Each row has a name. Each piece below is followed by the name of the row it came from, unless a question asks for something else. Each question is about the rows just above it.

[125 138  87 125 131 109 140 102 133 151 133 132  89 127  91 108 121 120
  99  99 170 119 101 125 112 112 118 163 125 104 153 168 129 129 133] : nipil
[151 108 129 133 102 131 130 138 133 140 125 112 125 101  91 168 125  89
 125 112 118  99 163 109 133 104 119 120 153  99 170 121 127 132  87] : mup
[142 137 107 162 114 129 143 150 132  86 168 170 138 171 174  40  93 145
  65 120 142 132  87 171 171 185 155 121 139 157  78 155 170  71 179] : Zaso
[137 142 107 132 174 111 185 104  67 101 171 107 149 157 112 142  40 145
  93 120  65 113 155  90  84 129 114 138  90 125 153 136 112  85 100] : mefe
Go on from [127 132] to the end of its row. -> [87]
What is the next entry after [ 40  93 145  65 120 142]? -> [132]
Put [ 40  65  67  84  85  90  90  93 100 101 104 107 107 111 112 112 113 114
 120 125 129 132 136 137 138 142 142 145 149 153 155 157 171 174 185] back in order: which row is it? -> mefe
What is the next entry after [ 65 113 155  90  84 129 114]? -> [138]
What is the next entry after [137 142 107]? -> [132]
Put [ 87 132 127 121 170  99 153 120 119 104 133 109 163  99 118 112 125  89
 125 168  91 101 125 112 125 140 133 138 130 131 102 133 129 108 151] back in order: which row is it? -> mup

[133 131 113 106]  basam
[135 171  97  43]  dakif
[136 132 110 148]  gazaf
[ 98  71 150 149]  zudag
[112  75 187 159]  gukob
[112  99 169 122]  govu
[126 114 140 168]  bolo
[131 135 123 121]  kavuz
[128 112  77 166]  dep
[129 131 114 121]  Zuvod
Go on from [112  75] to the end of its row. -> [187 159]
After [131 114], its row goes on with -> [121]
What is the next entry after [112  77]? -> [166]
Go on from [135 171] to the end of its row. -> [97 43]
What is the next entry after [98 71]? -> [150]
What is the next entry after [131 114]? -> [121]

[234 181 175  97 103 142  84 148 180 130 190] = nuli
[ 91  71 163 137 127 142  83 111 133 111  76] = nokur
[178  97 103 117 134 140  71 144  92 105 116] = kige
The next entry after [175  97 103]: -> [142]
After [142  84 148 180], its row goes on with -> [130 190]
After [103 117 134], its row goes on with -> [140  71 144  92 105 116]
After [142  83], its row goes on with -> [111 133 111  76]
The next entry after [ 91  71 163 137 127 142  83]: -> [111]
Go on from [140  71] to the end of its row. -> [144  92 105 116]

[ 95  65 160  67] -> zul
[211 141 132 162] -> Seb
[192  89 110 110] -> mor
[ 76 185 110 198] -> mel
[163 191  93 123] -> Kugu
[ 95  65 160  19] -> sozez
[105 176 180 161] -> lisoz
[191 123  92 163] -> zuba
Which row holds these entries in another order? [ 92 123 163 191] -> zuba
What is the next entry after [191  93]? -> [123]
[185 198 110  76] is which row reordered? -> mel

[ 51 184  78  92 103  86 153 107 116]  difef
[113 111 134 133 165 117  88  65 142]  pavo
[107 101 198  81 138 216 147  99 142]  boz
[118 141  83 113 177 134 145 142  71]  vul
[143  74  99 116 122 209 147 129 139]  tedi
[104 105  96  66 166 117 165 107 165]  Sevo
Go on from [ 81 138 216 147] to the end of its row. -> [ 99 142]
After [ 51 184], its row goes on with -> [ 78  92 103  86 153 107 116]

[216 107  70 197] : Zev
[ 70 198 107 217] : Bune
[216 107 198  70] : pife
[ 70 198 107 216] is which row reordered? -> pife
After [ 70 198 107], its row goes on with -> [217]
Put [216 107  70 198] back in order: which row is it? -> pife

[ 89  62  56  94  78 156] : duki
[ 93  82  26 156  95 161] : vin
[ 78  83 142 167 131 169] : Bubiz
[ 90 215 198 103  49 118] : mamub
[ 67 128 111  86  57  80] : feza
[ 70 211 177 131 185  97] : Vek
[131  64 128 112  94  78] : zopo
[ 82 100  44 162 176 182] : baviz
[ 73 105 107 104  98 151] : vur
[125 155 162 115 213  96] : mig
[121 134 158 114 127  68] : fem
[ 64 127  94 112  78 131] : zet
After [131  64 128], its row goes on with -> [112  94  78]
What is the next entry after [162 115 213]? -> [96]
[ 78  94 112 128  64 131] is which row reordered? -> zopo
What is the next entry after [162 115]? -> [213]
Which row holds these entries in another order? [151  98 104 107 105  73] -> vur

[160 149 146 168]  guda
[106 102 128  96]  Viti
[241 126 228 114]  varu
[153 211 152 136]  Mebu
[133 160 148  55]  kel
[24 93 64 78]  mib
[114 151 124  71]  diseg
[ 68 148  80  48]  suz
Give the next entry after [24 93]. -> [64]
Give the next entry after [160 148]. -> [55]
[114 126 228 241] is which row reordered? -> varu

[100 133 131 120 158  94 125 143] = Pegok
[107 131 131 121 151 102 123 119] = Munun
[107 131 131 121 158 106 125 143] = zefo
[ 86 171  69 107 126  99  58 143] = gumi
[ 77 178  35 119 123  86  71 160] = Fufa
[100 133 131 120 158 105 125 143] = silib
[119 133 113 130 131 116 130 134] = Lak
[ 83 145  76 140 155  70 147 148] = fufu
[114 138 104 131 131 112 127 138] = Luz
[106 137 100 134 141 100 137 138] = kabi
[118 132 115 131 134 114 133 133] = Bol
Give the next entry after [123  86]. -> [71]
After [133 113 130], its row goes on with -> [131 116 130 134]
What is the next entry after [134 141 100]? -> [137]
The rest of the row after [140 155  70]: -> [147 148]
What is the next entry after [100 134 141]? -> [100]
The rest of the row after [133 113]: -> [130 131 116 130 134]

[158 142  84 130] = mopo
[129 136 136 111] = tob
[150 127 136 116] = Lozoz
[160 144 123 133] = Tureb
[ 44 115 103 127] = nul
[126 101 159 150] = Dofi
[126 135 106 144] = fede
[ 77 106 152 156] = Bav
[102 126  81 128] = Riv
[157 152 106  77] = Sutil
[ 65 106 137 132] = Mulap
Give the next entry after [144 123]. -> [133]
Go on from [127 136] to the end of its row. -> [116]
The next entry after [126 101]: -> [159]
After [102 126  81], its row goes on with -> [128]
[152  77 156 106] is which row reordered? -> Bav

[117 145 123 114 118 120 123 129 155 144 114 127 169 130 100 157 101  80
 120 107 125 146 127 149 128  94 149  87 116 149 137 121 120 134  97 115
 123 122 128 155 124 155 127 113 133 124 125 136 136 117  99 126 145 130
  96 111] -> fase
[ 67 146 100 142 126 129 142 136 164 142 112 123 179 118 105 141 103  81
 115  84 115 147 134 146 129 106 151 101 108 146 138 128 110 150 106 102
 121 128 122 145 117 156 111 102 114 137 119 129 125 131  87 139 113 129
  74 112] -> sike
[ 67 147 100 142 103  82 144 161 151 171 123  90 157 125 150 107 120 108
 142 128 134 120 116 142 125 118 113 147 121 131 131 177 147 167 125 150
 119 141 117 161 117 153 112 119 134  89 141  85 153 141 144 142 113 187
 125 114] -> kolak
[133 131 145 135  90  77 161 157 203 146 133  71 145 114 133  45 118 105
 204 101 171  94 119 198  62 136  90 136  98 146 146 207 159 193 111 140
 126 130  97 157 106 157 121  94 138 141 153  89  85 118 125 126 145 131
  92 115] -> nasak
Give the next entry after [131 131]. -> [177]
What is the next entry after [141 153  89  85]? -> [118]
Put [ 67  82  85  89  90 100 103 107 108 112 113 113 114 116 117 117 118 119
 119 120 120 121 123 125 125 125 125 128 131 131 134 134 141 141 141 142
 142 142 142 144 144 147 147 147 150 150 151 153 153 157 161 161 167 171
 177 187] back in order: which row is it? -> kolak
Go on from [126 145 130] to the end of its row. -> [ 96 111]
What is the next entry after [128  94 149  87 116]? -> [149]
After [ 67 147 100 142], its row goes on with -> [103  82 144 161 151 171 123  90 157 125 150 107 120 108 142 128 134 120
 116 142 125 118 113 147 121 131 131 177 147 167 125 150 119 141 117 161
 117 153 112 119 134  89 141  85 153 141 144 142 113 187 125 114]
Give the next entry after [139 113 129  74]. -> [112]

[128  98 126 142  75 101 117 141  88 122 109 153 152  85  90 154 110 100
 165 116  99 160  59 180  39 131  99  95 106 173 106 145 154 124 146 132
 115 166 177 139 111 142 154  81 112 123] = zelev
[ 83 103 150 150 142 121 113 120 139 154  90 144 112  89 160  99 109 168
 105 192 115  62 113  74 142  98 164  98 109 134 144  89 108 136 126 126
 143 142 172 138 145 147 152 141  96 128] = seza
[128  98 112 142 144 109 126 141  74 115 172 120 113  96 121  90 126 109
 136 108  99 160 138 113 144 142 164  62 134 192 147 145 154 168 105 152
  98  89 143 103 150  89  83 139 143 150] = feni
[155 130 152 112 111 169  74 167  90 117 109 177 129 114 125  93 121 168
 102 158 135 102 103 165 127  98 126 153 139 165 140 149 112 158 141 146
 164 109 127 106 139 145 185 137 124  79] = monir
[134 109 106 139 158 133 126 125 101 115 172 120  75 140 152  90 118 135
 108 108 129 145 154  97 186 109 177  95 127 173 147 159 129 146 115 132
 115  70 132  94 135  89  97 139 159 123] = kur
[140 130 119 139 102 125 126 149 115 137 109 153 100 151 121 129 102 153
  94 141 129 116 122 163 123 131 125 111 134 117 139 145 129 101 125 118
 115 128 132 121 111 129 126  81 120  68] = Babug
[ 62  74  83  89  89  90  96  98  98  99 103 105 108 109 109 112 113 113
 115 120 121 126 126 128 134 136 138 139 141 142 142 142 143 144 144 145
 147 150 150 152 154 160 164 168 172 192] is which row reordered? -> seza
Which row holds these entries in another order? [150 128  98 112 142 144 109 126 141  74 115 172 120 113  96 121  90 126
 109 136 108  99 160 138 113 144 142 164  62 134 192 147 145 154 168 105
 152  98  89 143 103 150  89  83 139 143] -> feni

[113 187 165 118]  gaki
[113 113 187 165]  zomu
[113 187 165 112]  Fanik
[133 111  94  54]  vagu
The next entry after [111  94]: -> [54]
[112 165 187 113] is which row reordered? -> Fanik

[106 136 125 124 138 128 117 119 126 115 143 148 116 132 147 124 129 149
 154 139 119 130 115 103 130 140 130 127 120 150 135 128 119 135 140 131
 130 115 136 132 121  83 119  86 135 109 152 116 136 104  29 138 129 126
 132 145 140 135 131 152] = Nunu
[154 123 127 122 128 143 130 122 127 119 129 130 130 129 125 128 119 135
 132 122 135 121 118 129 133 127 128 127 135 130 132 125 119 122  93 136
 133 128 128 129 134  83 130  86 133 129 127 127 125 130 138 128 125 131
 128 132 127 126 129 133] = motak
[176 115 151 107 125 136  95  96 120  88 164 135 160 116 142 128 107 186
 165 105 186  67  62 118 142 121 126 158  96 161 102 129  82 119 164 236
 142 110 154 137 144  83  81  86 152 116 135 109  29 104 136 125 122  97
 128 180 134 110 144 139] = revo
[176 115 151 107 125 136  95  96 120  88 164 135 160 116 142 128 107 186
 165 105 186  67  62 118 142 121 126 158  96 161 102 128 121 133 133 131
 128 118 136 129 122  83 121  86 122 131 122 138 136 110 135 137 130 126
 129 141 138 135 132 148] = Zemul
[142  96 128 152 176 160  97 164  88 135 110 107 134  62  67 180 142 135
 142  96 164 125 186 136 107 120 136 129 121 105 236 139 102 125 128 151
  81  83 104 119 144  82 116 109  95 144 186  86 126 161 110 158 118 116
  29 137 154 122 115 164] = Topef
[106 124 123 127 129 143 138 129 129 126 120 128 123 133 121 128 121 123
 124 126 123 124 134 132 130 128 128 120 143 122 137 122 129 123 151 111
 130 131 121 124 132  83 141  86 128 133 126 131 147 135 138 129 125 140
 119 122 126 131 126 132] = zilip
[160 121 134 118 127 144 119 115 125 110 138 131 138 126 130 128 116 149
 142 117 150 106 102 126 135 125 127 136 123 139 123 126 108 121 147 164
 135 122 136 131 137  83 115  86 138 126 129 122  97 122 138 127 124 122
 131 147 129 122 135 135] = rigu
[106 136 125 124 138 128 117 119 126 115 143 148 116 132 147 124 129 149
 154 139 119 130 115 103 130 140 130 127 120 150 135 128 119 135 140 131
 130 115 136 132 109  83 119  86 143 120  96 107 132 137 135 117 121 136
 122 147 138 139 113 130] = rovup
[142 102 116 128  86  67 104 134 136 135 107 180 126 109 186 135 105 186
 151 144 152 164 154 158 176 139 142  95 125  88 142 110 121 165 115  83
  62  82 125  96 144 160 236 118 161  96 137 136 106 110 129 116 120  29
  97 164 122 119  81 128] = Nomok
Which row holds these entries in another order? [143 120 121 138 128 141 111 138 120 123 137 121 122 126 126 126 131 133
 132 123 129  86 122 130 106 121 131 131 124 126 123 128 128 123 124 132
 132 127 119 135 134 147 129 129 123 124 140  83 151 130 126 133 124 122
 143 129 128 125 129 128] -> zilip
Which row holds [176 115 151 107 125 136  95  96 120  88 164 135 160 116 142 128 107 186
 165 105 186  67  62 118 142 121 126 158  96 161 102 128 121 133 133 131
 128 118 136 129 122  83 121  86 122 131 122 138 136 110 135 137 130 126
 129 141 138 135 132 148]? -> Zemul
[139 144 110 134 180 128  97 122 125 136 104  29 109 135 116 152  86  81
  83 144 137 154 110 142 236 164 119  82 129 102 161  96 158 126 121 142
 118  62  67 186 105 165 186 107 128 142 116 160 135 164  88 120  96  95
 136 125 107 151 115 176] is which row reordered? -> revo
[125 129 164 164 104 105 110 135 116  67 186 161 186 144 120  29 110 121
  86 137  81 139 125  95  88 158 152 136  83  97  96 154 236 119 180 122
 115 118 107 151 160  96 135 142  62  82 128 134 176 109 128 136 144 126
 142 107 116 102 165 142] is which row reordered? -> revo
What is the next entry after [ 83 130  86 133 129 127 127 125 130 138 128 125]? -> [131]
What is the next entry after [152 116 135 109  29 104 136]? -> [125]

[128 157 146 105 128 163  84 157 118 128 117  85 130 128  92 110  79 109]  fup
[171 146 128 160 151 170 144 128  83 154 159 190 151  74 170 128 137 180]  tis
[128 140 164 128 151 170 144 128  83 154 159 190 151  74 170 128 137 180]  pogun
[134 176 148 129 208 159 100 152  97 137 134 110 132 128 114  83  47 128]  Roke
[128 169 146 116 219 128  91 155 107 135 124  94 130 130 100  95  56 123]  Pafu
[143 175 152 142 193 160 112 147  89 141 143 129 136  82 130  76  52 155]  valo
[152 128 162 157 128 166 135 139  82 151 157 173 146 128 160  79 102 177]  lepu
[149 167 157 151 176 163 123 143  82 150 157 173 141  68 145 128  72 168]  fatom
which: [171 146 128 160 151 170 144 128  83 154 159 190 151  74 170 128 137 180] -> tis
What is the next entry after [173 146 128 160]? -> [79]
The rest of the row after [ 82 151 157 173]: -> [146 128 160  79 102 177]

[165 143 164 151 123 145 174 158  87 187 148 193 146  89 114  78 144  64
 164 136] -> nev
[147 112 127 108 130 154  63 134 111 171 140 113 147 167 151 132 133 135
 138 173] -> dedod
[130 111 138 140 113 147 171 167 112 154  63 108 151 147 133 127 134 131
 135 173] -> pizis
[130 111 138 140 113 174 145 158 112 154  63 132 151 147 133 127 134 131
 135 173] -> Ker
The next entry after [145 174 158]: -> [87]
[111 127 154 147 135 134 171 130 113 140 108  63 151 173 131 112 167 133
 147 138] is which row reordered? -> pizis
Which row holds these entries in another order? [108 147 167 134 127 133  63 113 173 131 112 130 151 140 154 135 147 138
 111 171] -> pizis
Which row holds these entries in another order? [131 173 135 154 113 134 130  63 145 151 132 174 147 138 111 158 112 140
 127 133] -> Ker
Give the next entry after [164 151 123 145 174 158  87]. -> [187]

